Below is a small trained network, with its code and all its weights. Each question gives an input and a target symbol and asks what happens when units are switched off, that is, made to give their printed mean instead of their output.

import numpy as np


def w(rows, s, z=0):
    codes = np.array(rows[::2]) - 128.0
    scale = np.full(codes.shape[1], s)
    scale[-1] = z or s
    return codes * scale


def norm(h):
    return h / np.sqrt((h * h).mean(-1, keepdims=True) + 1e-5)


def f(y):
    return np.maximum(y, 0)


def softmax(a):
    e = np.exp(a - a.max(-1, keepdims=True))
    return e / e.sum(-1, keepdims=True)


def log_softmax(a):
    a = a - a.max(-1, keepdims=True)
    return a - np.log(np.exp(a).sum(-1, keepdims=True))


def net(x, mask):
    ids = ['ΘΦΨαβγεζηλμξπστω'.index(c) for c in x.split()]
    T = len(ids)
    res = E[ids] + P[:T]
    q, k, v = (norm(res) @ M[0].T for M in (Q, K, V))
    z = softmax(np.where(np.tri(T) > 0, q @ k.T / 4**0.5, -1e9)) @ v
    res = res + np.where(mask[0], z, O[0][:, -1]) @ O[0][:, :-1]
    y = f(norm(res) @ A[0][:, :-1].T + A[0][:, -1])
    res = res + np.where(mask[1:9], y, B[0][:, -1]) @ B[0][:, :-1]
    return log_softmax(norm(res)[-1] @ U[:, :-1].T + U[:, -1])


Q, K, V, O, A, B = {}, {}, {}, {}, {}, {}
E = w([
[122,21,169,36,116,175,79,77,123,145],'Θ',
[101,134,57,104,65,180,48,140,86,125],'Φ',
[69,90,190,146,92,190,134,157,139,94],'Ψ',
[118,112,48,180,114,172,163,126,174,64],'α',
[118,116,174,194,133,98,143,104,153,159],'β',
[84,98,173,98,172,172,181,72,92,83],'γ',
[123,109,71,166,62,170,127,110,112,157],'ε',
[56,84,98,167,116,113,100,77,96,124],'ζ',
[54,131,179,63,137,187,118,136,74,114],'η',
[120,105,124,133,55,118,116,179,174,95],'λ',
[112,145,118,145,95,152,134,127,196,98],'μ',
[102,109,172,46,98,95,83,86,222,147],'ξ',
[74,109,157,6,145,198,142,154,169,44],'π',
[157,143,141,155,232,214,81,172,131,160],'σ',
[96,81,87,138,92,202,176,143,113,123],'τ',
[85,59,103,185,113,105,66,76,202,126],'ω',
],0.022)
P = w([
[100,60,29,81,92,155,133,199,245,254],'0',
[62,121,98,101,112,204,110,178,186,196],'1',
[106,91,153,76,125,215,133,129,128,163],'2',
[116,84,154,94,134,199,125,116,133,144],'3',
[88,106,166,122,145,176,130,152,130,111],'4',
[114,84,161,125,141,176,129,132,121,106],'5',
[101,130,133,159,167,109,92,153,93,100],'6',
[136,79,172,147,121,152,126,97,105,94],'7',
[156,68,169,143,104,123,107,85,84,103],'8',
[152,62,175,145,108,122,123,92,100,65],'9',
],0.01)
Q[0] = w([
[142,172,110,131,153,101,128,159,128,126],'head 1',
[179,175,96,77,134,119,192,172,137,157],'head 1',
[72,93,136,129,154,148,64,107,136,88],'head 1',
[255,187,163,161,122,107,221,137,142,145],'head 1',
],0.007)
K[0] = w([
[106,48,209,14,20,154,171,119,117,64],'head 1',
[41,144,73,154,30,48,85,22,86,27],'head 1',
[168,118,46,196,200,197,61,242,168,160],'head 1',
[105,133,191,209,96,3,178,4,134,219],'head 1',
],0.0044)
V[0] = w([
[254,121,146,163,156,114,126,148,152,187],'head 1',
[172,164,165,129,212,153,163,147,103,225],'head 1',
[205,156,156,201,156,115,118,172,142,108],'head 1',
[176,148,108,122,82,174,85,180,107,68],'head 1',
],0.0076)
O[0] = w([
[104,207,161,148,192,36,116,194,111,166,22],'head 1',
[193,143,61,192,174,42,114,254,93,80,61],'head 1',
[143,132,138,165,178,65,96,218,59,40,2],'head 1',
[217,126,184,175,143,83,214,117,143,93,139],'head 1',
],0.0076,0.0048)
A[0] = w([
[202,170,126,179,189,73,152,146,87,102,77],'neuron 1',
[96,96,142,119,144,83,188,156,91,106,202],'neuron 2',
[42,111,122,129,104,44,129,114,86,161,2],'neuron 3',
[117,218,161,165,166,147,57,200,164,154,174],'neuron 4',
[58,139,70,62,22,183,136,45,225,232,191],'neuron 5',
[100,134,182,94,238,138,231,49,93,194,91],'neuron 6',
[6,131,160,142,94,118,75,1,110,75,173],'neuron 7',
[231,213,98,119,212,62,157,193,115,102,85],'neuron 8',
],0.0087,0.0039)
B[0] = w([
[84,92,184,103,81,150,188,79,141,172,138],'neuron 1',
[89,152,115,115,141,133,93,165,154,226,137],'neuron 2',
[125,147,92,109,179,53,226,139,139,26,133],'neuron 3',
[235,110,146,122,143,122,167,92,91,99,142],'neuron 4',
[2,101,199,95,41,245,59,81,145,111,250],'neuron 5',
[23,171,122,209,105,206,21,129,187,130,146],'neuron 6',
[203,102,105,87,89,101,173,105,92,79,195],'neuron 7',
[54,161,121,127,63,173,105,2,150,107,138],'neuron 8',
],0.01,0.025)
U = w([
[147,37,110,86,178,94,42,134,88,195,97],'Θ',
[210,97,63,46,79,113,168,74,11,52,139],'Φ',
[119,107,201,186,131,149,165,196,85,111,32],'Ψ',
[110,122,29,170,174,153,195,119,184,81,101],'α',
[127,167,163,139,126,101,222,102,168,235,154],'β',
[1,135,130,133,67,181,31,86,180,169,158],'γ',
[170,111,51,158,68,139,177,120,63,231,107],'ε',
[35,130,62,104,169,66,164,105,94,143,112],'ζ',
[86,209,155,78,169,135,128,126,31,168,70],'η',
[166,170,129,154,43,92,89,197,192,133,90],'λ',
[176,101,174,108,104,178,169,4,97,2,82],'μ',
[208,135,121,28,117,45,127,76,155,112,162],'ξ',
[110,172,103,46,196,121,152,171,153,86,170],'π',
[183,132,116,211,245,182,70,116,131,152,255],'σ',
[98,48,59,121,165,165,207,186,100,225,96],'τ',
[129,68,95,209,183,92,42,93,201,137,75],'ω',
],0.0072,0.005)

Each question gives the input, a string of symbols that net reads in full, and the target symbol t.
The units are the heads (4 rows each of Q, K, V and O) and the neurons (one row each of A and B). Each row of codes is followed by its name. A weight is (code - 128) times the scale printed after its matrix; where a second scale follows, it is the last column's (O, A, B and U).
mask holds one flag per unit, heads first, then neurons. A switched-off unit (its flag False) gives its mean, the last column of its rows in O or B, instead of its output. The means were averaged over made-up inputs and are rounded, as every weight is.
A unit's drop is (log p(t) with every unit on - log p(t) with that unit switched off) / (log p(t) with every unit on - log p(t) with every unit switched off).
The circuit of an input: a set's keep is (log p(t) with only the set's units on - log p(t) with every unit switched off) / (log p(t) with every unit on - log p(t) with every unit switched off). Starting from all 9 units, units are removed one at a time, each time the one whose removal leaves the highest keep (on an exact tie, the one counted first), for as long as the keep stays at least 0.8.
units of the circuit, in order: the units of the circuit, biggest drop first
unit that matters most: the unit with the biggest drop
k most important neurons: the k neurons with the biggest drops, biggest first
drop when u is switched off: that unit's drop, to one decimal
input Ψ β Φ ω ξ β ζ τ β, target Φ: units of the circuit, in order -> head 1; neuron 5; neuron 7
input Ψ Φ η β β Φ π σ π Θ, target Θ: 3 most important neurons -> neuron 5; neuron 7; neuron 2
input β σ Φ β γ τ μ, target μ: unit that matters most -> neuron 4
input σ γ ζ ζ α Φ ω, target ω: units of the circuit, in order -> head 1; neuron 5
input ξ τ γ ξ ξ ω ζ, target μ: 3 most important neurons -> neuron 7; neuron 3; neuron 2
input α σ ζ β ε μ, target μ: units of the circuit, in order -> neuron 4; head 1; neuron 5; neuron 8
input σ λ β, target β: units of the circuit, in order -> head 1; neuron 5; neuron 1
input Ψ π α ξ α ζ σ ζ ε, target ε: 2 most important neurons -> neuron 5; neuron 7
input Φ ζ σ Θ ζ ξ γ ζ ξ β, target β: units of the circuit, in order -> head 1; neuron 5; neuron 1; neuron 2
input λ β σ ξ ω τ Φ, target Φ: units of the circuit, in order -> neuron 5; head 1
input ξ α λ ζ β β, target μ: 4 most important neurons -> neuron 5; neuron 7; neuron 4; neuron 3
input λ σ γ β Θ γ γ Θ α, target α: units of the circuit, in order -> neuron 5; head 1; neuron 7
input σ β Θ, target Θ: units of the circuit, in order -> head 1; neuron 5; neuron 7
input μ σ Θ σ, target μ: units of the circuit, in order -> head 1; neuron 4
input σ β ζ Ψ Φ ω σ, target μ: 2 most important neurons -> neuron 4; neuron 8
input σ ζ π, target π: units of the circuit, in order -> head 1; neuron 5
input ζ α β μ λ λ σ μ μ ξ, target ξ: most important neuron -> neuron 5
input σ γ λ ξ ζ η, target η: 3 most important neurons -> neuron 5; neuron 7; neuron 2
input Θ ξ ω η τ ζ σ μ ζ π, target π: 4 most important neurons -> neuron 5; neuron 7; neuron 2; neuron 6
input ω Ψ Ψ Ψ Ψ β ε Φ μ β, target μ: 4 most important neurons -> neuron 5; neuron 7; neuron 3; neuron 6
input λ β Φ Θ β Ψ β Φ σ ε, target ε: 3 most important neurons -> neuron 5; neuron 6; neuron 7
input Ψ λ σ Φ, target Φ: drop when head 1 is switched off -> 1.0
input Φ Ψ σ β ε ω λ, target λ: drop when neuron 6 is switched off -> 0.1
input Ψ β σ ζ π Ψ ω μ λ, target λ: drop when neuron 5 is switched off -> 0.9
input Φ β ω σ Ψ Ψ ζ, target ζ: drop when head 1 is switched off -> 0.9
